Below are the code and all the weights of a small trained network. Each question names an input and a class and asks about switching units off, where a switched-off unit gives its printed mean instead of its output.

import numpy as np


def w(rows, s, z=0):
    codes = np.array(rows[::2]) - 128.0
    scale = np.full(codes.shape[1], s)
    scale[-1] = z or s
    return codes * scale


def f(y):
    return y / 2 * (1 + np.tanh(0.7978845608 * (y + 0.044715 * y**3)))


def log_softmax(a):
    a = a - a.max(-1, keepdims=True)
    return a - np.log(np.exp(a).sum(-1, keepdims=True))


def net(x, mask):
    res = np.array(x, float).reshape(1, 7) / 4 @ E
    y = f(res @ A[0][:, :-1].T + A[0][:, -1])
    res = res + np.where(mask, y, B[0][:, -1]) @ B[0][:, :-1]
    return log_softmax(res[-1] @ U[:, :-1].T + U[:, -1])


A, B = {}, {}
E = w([
[133,143,204,211,167,131,191,248,230,81],'x0',
[108,157,205,139,83,32,98,102,98,24],'x1',
[149,115,125,121,169,121,129,117,124,110],'x2',
[124,122,129,134,128,135,113,122,135,128],'x3',
[141,49,129,103,116,10,109,120,199,199],'x4',
[113,206,225,37,160,167,133,80,184,181],'x5',
[137,110,136,141,136,140,113,107,136,125],'x6',
],0.012)
A[0] = w([
[134,181,250,24,145,170,142,70,177,185,116],'neuron 1',
[149,133,91,110,83,133,102,28,43,174,99],'neuron 2',
[132,180,166,246,189,106,188,205,236,143,162],'neuron 3',
[173,154,135,193,117,131,164,182,249,82,147],'neuron 4',
[199,105,18,121,158,245,132,186,153,228,7],'neuron 5',
[127,154,67,86,118,98,81,56,35,209,197],'neuron 6',
[150,157,198,134,84,90,32,123,75,29,74],'neuron 7',
[145,28,146,106,110,2,113,124,207,204,44],'neuron 8',
[118,147,180,145,99,61,161,74,112,87,6],'neuron 9',
[118,98,139,178,114,97,156,123,79,122,48],'neuron 10',
[116,188,134,170,147,251,131,122,45,49,33],'neuron 11',
[170,31,35,209,78,116,119,192,69,98,71],'neuron 12',
],0.0092,0.0024)
B[0] = w([
[91,196,60,131,142,89,83,53,230,30,251],'neuron 1',
[189,179,173,176,116,115,70,170,92,151,224],'neuron 2',
[172,94,126,178,130,149,59,219,99,130,242],'neuron 3',
[141,103,133,147,150,166,91,218,120,159,212],'neuron 4',
[108,26,233,96,76,2,205,104,156,80,246],'neuron 5',
[209,125,177,145,134,140,32,161,90,130,245],'neuron 6',
[90,60,165,85,52,32,153,132,106,116,212],'neuron 7',
[84,213,172,92,211,179,228,105,49,231,232],'neuron 8',
[96,54,190,134,144,59,140,132,130,106,174],'neuron 9',
[128,138,113,129,168,56,159,132,181,125,154],'neuron 10',
[79,215,184,83,140,240,186,96,67,190,224],'neuron 11',
[77,228,3,108,174,93,97,107,224,69,230],'neuron 12',
],0.011,0.018)
U = w([
[208,90,149,145,128,135,34,173,102,122,67],'0',
[90,156,67,103,139,106,91,101,208,64,183],'1',
[79,149,155,81,144,178,202,114,76,189,53],'2',
[100,5,186,88,63,55,163,121,132,89,251],'3',
],0.013,0.0016)

Each question gives the input, the list of numbers given to net, and the class t.
The units are the neurons (one row each of A and B). Each row of codes is followed by its name. A weight is (code - 128) times the scale printed after its matrix; where a second scale follows, it is the last column's (A, B and U).
mask holds one flag per neuron, in row order. A switched-off neuron (its flag False) gives its mean, the last column of its row in B, instead of its output. The means were averaged over made-up inputs and are rounded, as every weight is.
A unit's drop is (log p(t) with every unit on - log p(t) with that unit switched off) / (log p(t) with every unit on - log p(t) with every unit switched off).
The circuit of an input: a set's keep is (log p(t) with only the set's units on - log p(t) with every unit switched off) / (log p(t) with every unit on - log p(t) with every unit switched off). Starting from all 12 units, units are removed one at a time, each time the one whose removal leaves the highest keep (on an exact tie, the one counted first), for as long as the keep stays at least 0.8.
circuit, biggest first: the units of the circuit, biggest drop first
top k neurons: the k neurons with the biggest drops, biggest first
drop when u is switched off: that unit's drop, to one decimal
input [-4,-3,6,0,-4,4,5], class 0: top 2 neurons => neuron 12; neuron 8
input [-6,0,-5,-7,6,-5,-8], class 0: circuit, biggest first => neuron 6
input [-5,8,-6,4,-6,7,-4], class 3: top 2 neurons => neuron 7; neuron 12
input [-3,0,-3,6,-1,5,6], class 1: top 2 neurons => neuron 1; neuron 3
input [-7,3,-5,-4,-8,-8,-6], class 1: top 3 neurons => neuron 12; neuron 8; neuron 3
input [-6,-4,5,-5,-5,-7,-2], class 1: top 3 neurons => neuron 12; neuron 3; neuron 4
input [-7,3,4,-5,-8,-6,6], class 2: top 2 neurons => neuron 11; neuron 3
input [-8,4,8,-2,-3,6,5], class 0: top 2 neurons => neuron 6; neuron 2
input [4,-3,8,-8,-5,-5,-6], class 1: top 3 neurons => neuron 12; neuron 8; neuron 6
input [-2,-5,7,-3,-5,-4,1], class 2: top 3 neurons => neuron 11; neuron 1; neuron 7
input [0,5,5,-7,8,6,7], class 2: top 2 neurons => neuron 8; neuron 12
input [-1,3,-2,4,2,-3,2], class 1: top 3 neurons => neuron 5; neuron 12; neuron 11
input [5,-3,0,-1,7,5,6], class 2: top 3 neurons => neuron 8; neuron 6; neuron 12
input [-2,5,-2,1,7,-4,5], class 2: circuit, biggest first => neuron 8
input [5,6,7,3,-4,0,-7], class 3: top 3 neurons => neuron 7; neuron 6; neuron 2
input [-3,7,-7,-7,-8,-4,6], class 2: top 2 neurons => neuron 11; neuron 5
input [6,5,1,-8,5,-5,8], class 0: top 3 neurons => neuron 3; neuron 5; neuron 1
input [2,0,1,-1,5,4,-1], class 2: drop when neuron 12 is switched off => 1.5
input [-3,-5,5,3,2,-4,-5], class 3: drop when neuron 1 is switched off => 2.5
input [-2,5,3,2,-1,3,-7], class 3: circuit, biggest first => neuron 7
input [0,6,3,-8,-7,-8,1], class 1: drop when neuron 8 is switched off => 1.1
input [-8,6,6,1,4,-5,5], class 0: drop when neuron 1 is switched off => 0.0
